Here is a tiny trained network, its code and every weight. The questions are about switching its units off for an input and a target symbol, where a switched-off unit gives its printed mean instead of its output.

import numpy as np


def w(rows, s, z=0):
    codes = np.array(rows[::2]) - 128.0
    scale = np.full(codes.shape[1], s)
    scale[-1] = z or s
    return codes * scale


def softmax(a):
    e = np.exp(a - a.max(-1, keepdims=True))
    return e / e.sum(-1, keepdims=True)


def log_softmax(a):
    a = a - a.max(-1, keepdims=True)
    return a - np.log(np.exp(a).sum(-1, keepdims=True))


def net(x, mask):
    ids = ['ΛΠβεηστ'.index(c) for c in x.split()]
    T = len(ids)
    res = E[ids] + P[:T]
    u = 0
    for l in range(2):
        r = res
        for j in range(3):
            rows = slice(3 * j, 3 * j + 3)
            q, k, v = (r @ M[l][rows].T for M in (Q, K, V))
            z = softmax(np.where(np.tri(T) > 0, q @ k.T / 3**0.5, -1e9)) @ v
            o = O[l][rows]
            res = res + np.where(mask[u + j], z, o[:, -1]) @ o[:, :-1]
        u += 3
    return log_softmax(res[-1] @ U[:, :-1].T + U[:, -1])


Q, K, V, O = {}, {}, {}, {}
E = w([
[250,140,98],'Λ',
[91,131,119],'Π',
[116,88,134],'β',
[113,106,82],'ε',
[134,69,106],'η',
[113,78,213],'σ',
[73,184,230],'τ',
],0.018)
P = w([
[1,180,71],'0',
[5,182,83],'1',
[25,165,95],'2',
[63,157,109],'3',
[97,148,132],'4',
[105,151,124],'5',
[106,147,117],'6',
],0.0065)
Q[0] = w([
[116,162,192],'L0H0',
[161,53,112],'L0H0',
[143,248,154],'L0H0',
[151,145,113],'L0H1',
[119,168,153],'L0H1',
[115,153,153],'L0H1',
[160,90,134],'L0H2',
[152,110,141],'L0H2',
[203,120,188],'L0H2',
],0.015)
K[0] = w([
[49,79,181],'L0H0',
[190,120,95],'L0H0',
[61,155,201],'L0H0',
[106,147,78],'L0H1',
[69,158,89],'L0H1',
[95,143,150],'L0H1',
[117,88,158],'L0H2',
[117,109,133],'L0H2',
[139,100,249],'L0H2',
],0.017)
V[0] = w([
[54,56,135],'L0H0',
[129,135,120],'L0H0',
[110,8,123],'L0H0',
[211,227,67],'L0H1',
[220,117,126],'L0H1',
[132,156,100],'L0H1',
[79,144,118],'L0H2',
[108,82,105],'L0H2',
[163,156,116],'L0H2',
],0.012)
O[0] = w([
[86,227,115,180],'L0H0',
[99,131,170,126],'L0H0',
[35,150,100,94],'L0H0',
[141,166,133,19],'L0H1',
[204,3,191,1],'L0H1',
[173,104,172,115],'L0H1',
[102,124,62,187],'L0H2',
[156,139,120,135],'L0H2',
[210,107,158,87],'L0H2',
],0.0061,0.0083)
Q[1] = w([
[145,116,187],'L1H0',
[84,154,161],'L1H0',
[82,119,183],'L1H0',
[124,118,251],'L1H1',
[116,46,99],'L1H1',
[155,101,161],'L1H1',
[144,174,135],'L1H2',
[228,97,208],'L1H2',
[132,105,97],'L1H2',
],0.019)
K[1] = w([
[71,201,67],'L1H0',
[26,95,245],'L1H0',
[34,111,143],'L1H0',
[25,113,36],'L1H1',
[99,127,189],'L1H1',
[80,238,94],'L1H1',
[96,159,152],'L1H2',
[11,140,52],'L1H2',
[177,15,121],'L1H2',
],0.011)
V[1] = w([
[94,133,148],'L1H0',
[79,186,160],'L1H0',
[143,133,35],'L1H0',
[147,148,97],'L1H1',
[132,103,63],'L1H1',
[191,174,173],'L1H1',
[155,96,47],'L1H2',
[106,21,114],'L1H2',
[246,168,65],'L1H2',
],0.012)
O[1] = w([
[175,128,231,176],'L1H0',
[117,135,196,247],'L1H0',
[133,232,42,120],'L1H0',
[158,174,94,130],'L1H1',
[114,125,2,119],'L1H1',
[132,171,135,66],'L1H1',
[29,115,100,47],'L1H2',
[21,40,51,26],'L1H2',
[111,223,145,12],'L1H2',
],0.0073,0.015)
U = w([
[131,50,82,88],'Λ',
[75,237,72,29],'Π',
[15,146,125,71],'β',
[154,211,10,146],'ε',
[59,123,52,254],'η',
[51,3,155,113],'σ',
[157,136,153,155],'τ',
],0.0058,0.0053)

Each question gives the input, a string of symbols that net reads in full, and the target symbol t.
The units are the heads (3 rows each of Q, K, V and O). Each row of codes is followed by its name. A weight is (code - 128) times the scale printed after its matrix; where a second scale follows, it is the last column's (O and U).
mask holds one flag per head, layer by layer. A switched-off head (its flag False) gives its mean, the last column of its rows in O, instead of its output. The means were averaged over made-up inputs and are rounded, as every weight is.
A unit's drop is (log p(t) with every unit on - log p(t) with that unit switched off) / (log p(t) with every unit on - log p(t) with every unit switched off).
The circuit of an input: a set's keep is (log p(t) with only the set's units on - log p(t) with every unit switched off) / (log p(t) with every unit on - log p(t) with every unit switched off). Starting from all 6 units, units are removed one at a time, each time the one whose removal leaves the highest keep (on an exact tie, the one counted first), for as long as the keep stays at least 0.8.
circuit, biggest first: the units of the circuit, biggest drop first
unit that matters most: the unit with the biggest drop
heads that matter: for each layer, one digit per head in row order, 1 if its drop is at least 0.15 and else 0, layers parted by /
drop when u is switched off: that unit's drop, to one decimal
input τ Λ τ σ, target β: heads that matter	010 / 001
input τ Λ τ τ Π Π, target Π: heads that matter	010 / 011
input ε η σ Π, target σ: heads that matter	000 / 101
input β τ ε, target τ: heads that matter	100 / 111
input σ Π ε, target σ: circuit, biggest first	[L1H2, L1H0]
input Λ τ σ η ε, target η: circuit, biggest first	[L0H0, L1H0, L1H2, L0H1]
input η ε σ β ε, target σ: circuit, biggest first	[L1H2, L1H1]
input σ τ ε ε η, target η: unit that matters most	L0H1
input β τ β ε σ ε η, target σ: heads that matter	110 / 011
input Λ η τ η η σ σ, target β: circuit, biggest first	[L1H2, L0H0]
input β ε ε τ Λ β ε, target η: circuit, biggest first	[L0H0, L1H2, L1H0, L0H1]
input τ σ ε β σ β η, target σ: circuit, biggest first	[L1H2, L0H1]
input Π β ε Π Π η β, target η: heads that matter	000 / 101
input β σ σ, target σ: unit that matters most	L1H2
input τ σ Λ, target ε: heads that matter	000 / 110
input η β Λ Π, target Π: drop when L1H2 is switched off	0.6
input ε τ Π Λ, target ε: drop when L0H0 is switched off	0.0
input η β η, target η: drop when L1H2 is switched off	0.5
